Below are the code and all the weights of a small trained network. Each question names an input and a class and asks about switching units off, where a switched-off unit gives its printed mean instead of its output.

import numpy as np


def w(rows, s, z=0):
    codes = np.array(rows[::2]) - 128.0
    scale = np.full(codes.shape[1], s)
    scale[-1] = z or s
    return codes * scale


def norm(h):
    return h / np.sqrt((h * h).mean(-1, keepdims=True) + 1e-5)


def f(y):
    return np.maximum(y, 0)


def log_softmax(a):
    a = a - a.max(-1, keepdims=True)
    return a - np.log(np.exp(a).sum(-1, keepdims=True))


def net(x, mask):
    res = np.array(x, float).reshape(1, 8) / 4 @ E
    u = 0
    for l in range(4):
        y = f(norm(res) @ A[l][:, :-1].T + A[l][:, -1])
        res = res + np.where(mask[u : u + 5], y, B[l][:, -1]) @ B[l][:, :-1]
        u += 5
    return log_softmax(norm(res)[-1] @ U[:, :-1].T + U[:, -1])


A, B = {}, {}
E = w([
[134,157,92,113,37,156,116,188,124],'x0',
[148,158,94,125,154,2,160,200,102],'x1',
[104,173,92,183,96,229,158,176,122],'x2',
[104,149,88,104,103,53,76,156,2],'x3',
[101,192,124,124,6,37,173,88,110],'x4',
[96,128,111,113,53,169,159,242,188],'x5',
[227,102,155,93,67,188,197,162,135],'x6',
[43,178,99,192,96,100,72,171,168],'x7',
],0.005)
A[0] = w([
[135,42,109,139,191,145,51,82,130,180],'0.n0',
[196,203,136,80,131,41,108,121,3,62],'0.n1',
[165,123,93,138,142,203,175,136,117,5],'0.n2',
[108,113,68,117,109,187,78,158,180,133],'0.n3',
[180,90,147,191,199,146,204,88,132,164],'0.n4',
],0.0056,0.0018)
B[0] = w([
[125,142,173,134,141,204,151,102,92,244],'0.n0',
[101,86,53,60,124,87,58,139,188,255],'0.n1',
[97,109,94,181,152,230,96,145,189,182],'0.n2',
[97,174,179,87,163,52,127,254,123,209],'0.n3',
[151,196,141,115,153,105,127,73,140,230],'0.n4',
],0.0075,0.004)
A[1] = w([
[3,221,115,203,11,86,76,105,131,117],'1.n0',
[134,84,139,75,68,24,126,76,101,59],'1.n1',
[55,167,68,207,107,128,83,189,122,136],'1.n2',
[114,123,245,87,80,179,206,82,136,142],'1.n3',
[129,152,113,141,170,148,171,174,102,5],'1.n4',
],0.0053,0.0019)
B[1] = w([
[85,254,101,63,108,131,175,73,157,254],'1.n0',
[107,110,95,112,94,135,111,166,131,214],'1.n1',
[165,141,176,112,50,136,137,100,98,229],'1.n2',
[135,108,99,177,150,119,173,54,185,212],'1.n3',
[95,126,178,182,94,108,116,129,107,147],'1.n4',
],0.011,0.0045)
A[2] = w([
[109,159,144,108,232,183,35,88,93,248],'2.n0',
[82,254,99,159,160,70,97,118,160,155],'2.n1',
[133,154,90,136,141,188,125,164,65,15],'2.n2',
[114,153,176,151,167,183,149,169,148,37],'2.n3',
[153,211,126,144,177,66,125,143,158,142],'2.n4',
],0.0072,0.0015)
B[2] = w([
[186,9,193,220,144,3,206,150,108,241],'2.n0',
[155,150,132,152,54,203,184,55,112,255],'2.n1',
[141,177,53,95,125,98,198,152,23,151],'2.n2',
[49,125,88,101,39,163,52,133,64,188],'2.n3',
[179,158,155,144,157,224,153,105,181,186],'2.n4',
],0.0064,0.006)
A[3] = w([
[108,233,111,34,100,106,151,40,113,57],'3.n0',
[188,139,44,137,70,82,171,114,145,154],'3.n1',
[78,254,139,146,74,65,136,78,87,125],'3.n2',
[186,157,118,53,152,34,166,130,73,249],'3.n3',
[170,133,149,218,225,142,165,40,101,78],'3.n4',
],0.0066,0.002)
B[3] = w([
[56,177,33,217,165,252,87,215,195,254],'3.n0',
[101,86,141,253,208,106,207,104,111,209],'3.n1',
[100,149,83,225,175,223,97,53,248,245],'3.n2',
[74,162,86,122,66,196,20,50,211,203],'3.n3',
[144,54,167,94,116,66,212,78,73,233],'3.n4',
],0.0065,0.0071)
U = w([
[94,183,60,147,109,206,111,109,201,209],'0',
[123,139,165,142,120,156,132,230,23,73],'1',
[145,212,195,55,139,76,81,189,118,3],'2',
[112,73,88,69,127,1,58,127,88,86],'3',
[166,89,206,169,183,107,213,58,129,175],'4',
],0.014,0.0057)

Each question gives the input, the list of numbers given to net, and the class t.
The units are the neurons (one row each of A and B). Each row of codes is followed by its name. A weight is (code - 128) times the scale printed after its matrix; where a second scale follows, it is the last column's (A, B and U).
mask holds one flag per neuron, layer by layer. A switched-off neuron (its flag False) gives its mean, the last column of its row in B, instead of its output. The means were averaged over made-up inputs and are rounded, as every weight is.
A unit's drop is (log p(t) with every unit on - log p(t) with that unit switched off) / (log p(t) with every unit on - log p(t) with every unit switched off).
The circuit of an input: a set's keep is (log p(t) with only the set's units on - log p(t) with every unit switched off) / (log p(t) with every unit on - log p(t) with every unit switched off). Starting from the 12 units with the biggest drops (on a tie, the unit counted first), units are removed one at a time, each time the one whose removal leaves the highest keep (on an exact tie, the one counted first), for as long as the keep stays at least 0.8.
circuit, biggest first: the units of the circuit, biggest drop first
top k neurons: the k neurons with the biggest drops, biggest first
k most important neurons of layer l: the k neurons of layer l with the biggest drops, biggest first
drop of u: that unit's drop, to one decimal
input [0,-2,0,4,-5,-8,-7,8], class 4: circuit, biggest first	(2.n0)
input [4,5,-1,4,1,-6,3,-8], class 3: top 2 neurons	(0.n1; 1.n0)
input [6,-6,-7,8,5,-1,-3,-8], class 3: top 4 neurons	(0.n1; 1.n0; 2.n1; 1.n1)
input [3,4,3,-1,-4,-2,8,-1], class 1: 3 most important neurons of layer 3	(3.n2; 3.n3; 3.n0)
input [8,7,3,6,-2,-5,2,-5], class 3: circuit, biggest first	(1.n0; 0.n1)
input [-8,2,-3,6,2,-6,2,3], class 3: 2 most important neurons of layer 1	(1.n0; 1.n2)
input [-6,2,-8,2,-4,4,2,5], class 4: top 2 neurons	(0.n1; 0.n0)
input [1,-8,5,8,-8,-5,-8,7], class 4: top 2 neurons	(2.n0; 0.n0)
input [2,8,-6,-1,0,6,4,-5], class 3: top 4 neurons	(1.n0; 3.n0; 3.n2; 2.n1)
input [7,-3,-7,-2,-3,3,-5,-2], class 1: top 2 neurons	(0.n3; 1.n0)
input [-7,3,-3,8,-2,-6,2,1], class 3: top 2 neurons	(0.n1; 1.n0)
input [1,4,3,4,-5,3,-6,-6], class 3: top 2 neurons	(1.n0; 3.n0)
input [7,-2,1,-7,-5,-7,-5,6], class 4: drop of 2.n0	0.9
input [-1,4,3,3,-5,6,-1,-4], class 1: top neuron	(1.n0)
input [3,-1,-8,2,-3,-7,6,7], class 3: drop of 0.n1	0.2
input [0,7,-5,5,-7,6,6,-2], class 3: drop of 1.n0	0.2
input [-1,6,6,6,-5,8,8,-8], class 1: 2 most important neurons of layer 3	(3.n2; 3.n0)
